Here is a tiny trained network, its code and every weight. The questions are about switching its units off for an input and a class, where a switched-off unit gives its printed mean instead of its output.

import numpy as np


def w(rows, s, z=0):
    codes = np.array(rows[::2]) - 128.0
    scale = np.full(codes.shape[1], s)
    scale[-1] = z or s
    return codes * scale


def norm(h):
    return h / np.sqrt((h * h).mean(-1, keepdims=True) + 1e-5)


def f(y):
    return y / 2 * (1 + np.tanh(0.7978845608 * (y + 0.044715 * y**3)))


def log_softmax(a):
    a = a - a.max(-1, keepdims=True)
    return a - np.log(np.exp(a).sum(-1, keepdims=True))


def net(x, mask):
    res = np.array(x, float).reshape(1, 3) / 4 @ E
    u = 0
    for l in range(2):
        y = f(norm(res) @ A[l][:, :-1].T + A[l][:, -1])
        res = res + np.where(mask[u : u + 14], y, B[l][:, -1]) @ B[l][:, :-1]
        u += 14
    return log_softmax(norm(res)[-1] @ U[:, :-1].T + U[:, -1])


A, B = {}, {}
E = w([
[102,150,104,38,224,102,185,86],'x0',
[62,124,201,212,253,134,100,142],'x1',
[173,158,182,90,142,185,31,53],'x2',
],0.0067)
A[0] = w([
[140,183,137,73,180,102,167,119,82],'L0N0',
[159,104,168,179,66,187,93,188,139],'L0N1',
[166,144,161,104,130,143,79,82,71],'L0N2',
[150,190,111,154,131,141,87,80,2],'L0N3',
[1,46,64,115,90,110,204,202,63],'L0N4',
[169,86,213,84,117,109,96,87,15],'L0N5',
[152,124,174,87,139,214,85,43,120],'L0N6',
[85,131,195,130,153,124,114,125,36],'L0N7',
[87,136,196,203,182,102,95,106,65],'L0N8',
[180,189,56,92,41,111,141,104,185],'L0N9',
[127,142,135,115,120,165,145,145,64],'L0N10',
[91,213,73,73,182,144,141,118,69],'L0N11',
[67,117,197,185,196,128,129,118,85],'L0N12',
[174,126,101,109,186,144,151,147,42],'L0N13',
],0.0046,0.0041)
B[0] = w([
[99,86,163,160,68,97,127,92,145],'L0N0',
[74,104,179,86,132,67,195,76,202],'L0N1',
[136,179,86,166,137,81,158,156,133],'L0N2',
[170,142,124,124,134,112,149,151,98],'L0N3',
[181,254,155,194,140,125,193,126,205],'L0N4',
[159,181,107,130,125,100,143,158,108],'L0N5',
[128,214,99,167,119,53,167,211,187],'L0N6',
[150,89,80,104,135,129,74,160,116],'L0N7',
[82,94,42,111,132,130,87,161,175],'L0N8',
[34,119,117,149,181,196,101,170,253],'L0N9',
[150,109,121,124,148,116,117,120,100],'L0N10',
[105,72,190,139,81,106,149,130,145],'L0N11',
[67,115,58,90,106,137,66,176,194],'L0N12',
[143,110,148,130,108,113,117,119,103],'L0N13',
],0.006,0.0037)
A[1] = w([
[165,109,57,77,57,126,199,135,128],'L1N0',
[245,212,159,95,165,149,17,69,30],'L1N1',
[149,95,163,53,149,53,143,93,121],'L1N2',
[142,116,128,56,188,123,166,71,20],'L1N3',
[49,174,132,119,141,113,160,155,212],'L1N4',
[194,120,42,52,56,174,112,112,48],'L1N5',
[113,143,194,151,119,204,158,64,159],'L1N6',
[177,46,182,184,54,137,83,131,2],'L1N7',
[115,83,52,119,78,1,105,159,142],'L1N8',
[155,130,169,164,77,135,53,123,77],'L1N9',
[207,194,100,182,138,99,128,150,94],'L1N10',
[148,138,132,37,201,101,138,72,39],'L1N11',
[149,84,135,187,90,137,131,189,91],'L1N12',
[138,104,27,69,83,129,117,153,90],'L1N13',
],0.0079,0.0047)
B[1] = w([
[76,103,140,204,226,88,75,148,191],'L1N0',
[141,209,55,198,132,91,254,217,176],'L1N1',
[170,101,136,125,53,192,116,111,142],'L1N2',
[125,43,167,149,54,93,171,77,143],'L1N3',
[190,128,132,95,63,139,74,110,254],'L1N4',
[35,87,96,177,242,132,52,198,173],'L1N5',
[155,151,160,70,107,151,59,93,147],'L1N6',
[127,26,156,54,95,96,198,49,148],'L1N7',
[181,182,160,60,111,190,125,89,157],'L1N8',
[122,85,106,91,111,68,219,88,147],'L1N9',
[165,185,154,88,108,149,127,127,140],'L1N10',
[117,61,146,161,72,68,184,106,158],'L1N11',
[135,130,95,50,208,78,173,51,158],'L1N12',
[158,149,199,93,113,173,56,118,159],'L1N13',
],0.0072,0.0074)
U = w([
[27,84,87,144,205,128,13,192,193],'0',
[153,240,92,188,120,63,243,189,162],'1',
[105,9,175,99,69,67,190,12,187],'2',
[197,185,171,56,60,220,49,101,184],'3',
[154,107,150,134,154,201,157,112,3],'4',
[185,96,131,144,156,180,143,102,5],'5',
[181,99,123,144,149,180,136,98,19],'6',
[169,100,141,141,151,188,145,109,2],'7',
],0.014,0.006)

Each question gives the input, the list of numbers given to net, and the class t.
The units are the neurons (one row each of A and B). Each row of codes is followed by its name. A weight is (code - 128) times the scale printed after its matrix; where a second scale follows, it is the last column's (A, B and U).
mask holds one flag per neuron, layer by layer. A switched-off neuron (its flag False) gives its mean, the last column of its row in B, instead of its output. The means were averaged over made-up inputs and are rounded, as every weight is.
A unit's drop is (log p(t) with every unit on - log p(t) with that unit switched off) / (log p(t) with every unit on - log p(t) with every unit switched off).
The circuit of an input: a set's keep is (log p(t) with only the set's units on - log p(t) with every unit switched off) / (log p(t) with every unit on - log p(t) with every unit switched off). Starting from the 12 units with the biggest drops (on a tie, the unit counted first), units are removed one at a time, each time the one whose removal leaves the highest keep (on an exact tie, the one counted first), for as long as the keep stays at least 0.8.
circuit, biggest first: the units of the circuit, biggest drop first
unit that matters most: the unit with the biggest drop
top k neurons: the k neurons with the biggest drops, biggest first
k most important neurons of layer l: the k neurons of layer l with the biggest drops, biggest first
drop when u is switched off: that unit's drop, to one decimal
input [8,7,7], class 2: top 2 neurons : [L1N11; L0N9]
input [3,-5,6], class 1: top 3 neurons : [L1N1; L0N12; L0N8]
input [4,0,4], class 1: top 2 neurons : [L0N1; L1N1]
input [-8,-7,1], class 2: circuit, biggest first : [L1N7]
input [1,4,6], class 1: top 2 neurons : [L1N1; L0N9]
input [3,-2,-1], class 3: top 2 neurons : [L0N9; L1N6]
input [-2,-4,-4], class 0: 2 most important neurons of layer 0 : [L0N6; L0N2]
input [4,-5,5], class 0: top 2 neurons : [L1N5; L0N4]
input [-1,3,-4], class 1: top 3 neurons : [L0N4; L1N13; L1N6]
input [-1,3,-3], class 3: 2 most important neurons of layer 0 : [L0N9; L0N12]
input [5,-5,5], class 0: top 3 neurons : [L1N5; L0N1; L0N4]
input [-6,3,5], class 2: 2 most important neurons of layer 1 : [L1N7; L1N9]
input [-2,-8,7], class 0: drop when L1N5 is switched off : 0.5
input [-3,-5,-4], class 0: drop when L1N0 is switched off : 1.0
input [-7,-4,-5], class 2: unit that matters most : L0N6
input [6,-7,6], class 0: drop when L1N5 is switched off : 1.3
